Each row has a name. After each piece below comes the name of the row it's from, unless a question asks for something else. Each question is about the rows just above it. Some pieces are copies with a little noise.

Q945: [69, 196, 161, 205, 67, 94, 113, 115]
Q780: [59, 30, 36, 67, 120, 73, 147, 109]
Q280: [34, 19, 45, 75, 116, 121, 92, 65]
Q733: [160, 136, 110, 122, 137, 188, 160, 142]
Q990: [59, 30, 36, 67, 120, 73, 147, 217]
Q146: [129, 187, 218, 187, 172, 142, 141, 191]
Q484: [115, 94, 70, 67, 113, 161, 196, 205]
Q775: [59, 30, 36, 67, 120, 151, 147, 109]
Which row holds these entries in another order? [205, 196, 161, 113, 67, 70, 94, 115]
Q484
[59, 29, 36, 68, 120, 73, 148, 110]
Q780

Q925: [133, 160, 176, 75, 143, 134, 133, 139, 131, 182, 55, 54, 169, 80, 128, 174, 140]
Q68: [133, 64, 31, 90, 152, 153, 144, 167, 158, 24, 94, 94, 47, 102, 157, 38, 154]
Q779: [135, 153, 158, 151, 153, 79, 102, 63, 84, 157, 155, 159, 142, 149, 86, 160, 81]
Q218: [81, 63, 63, 86, 147, 84, 72, 153, 156, 142, 83, 156, 81, 157, 96, 173, 134]
Q415: [123, 112, 252, 116, 118, 109, 122, 105, 113, 253, 95, 100, 229, 98, 112, 119, 116]
Q488: [122, 59, 46, 163, 93, 158, 143, 167, 150, 57, 177, 178, 78, 169, 151, 44, 161]
Q622: [117, 183, 223, 101, 86, 152, 141, 161, 144, 231, 87, 88, 220, 86, 142, 214, 157]
Q687: [134, 81, 71, 86, 147, 153, 143, 173, 157, 63, 81, 83, 84, 96, 156, 72, 156]
Put [134, 173, 96, 157, 81, 156, 83, 142, 156, 153, 72, 84, 147, 86, 63, 63, 81] back in order: which row is it?
Q218
[81, 63, 63, 86, 147, 84, 72, 154, 156, 142, 83, 156, 82, 157, 97, 172, 134]
Q218
Put [157, 63, 81, 83, 84, 96, 156, 72, 156, 134, 81, 71, 86, 147, 153, 143, 173] back in order: which row is it?
Q687
The entry that follows [59]:
[46]
Times [118] occurs in Q415:
1
How many times does Q218 hold [81]?
2

Q2: [124, 43, 124, 161]
Q904: [125, 18, 43, 124]
Q317: [124, 43, 18, 161]
[124, 17, 40, 124]
Q904
[125, 18, 43, 124]
Q904
[121, 44, 124, 161]
Q2
Put [43, 124, 124, 161] back in order: which row is it?
Q2
Count of [124] in Q2:
2
[124, 43, 18, 161]
Q317

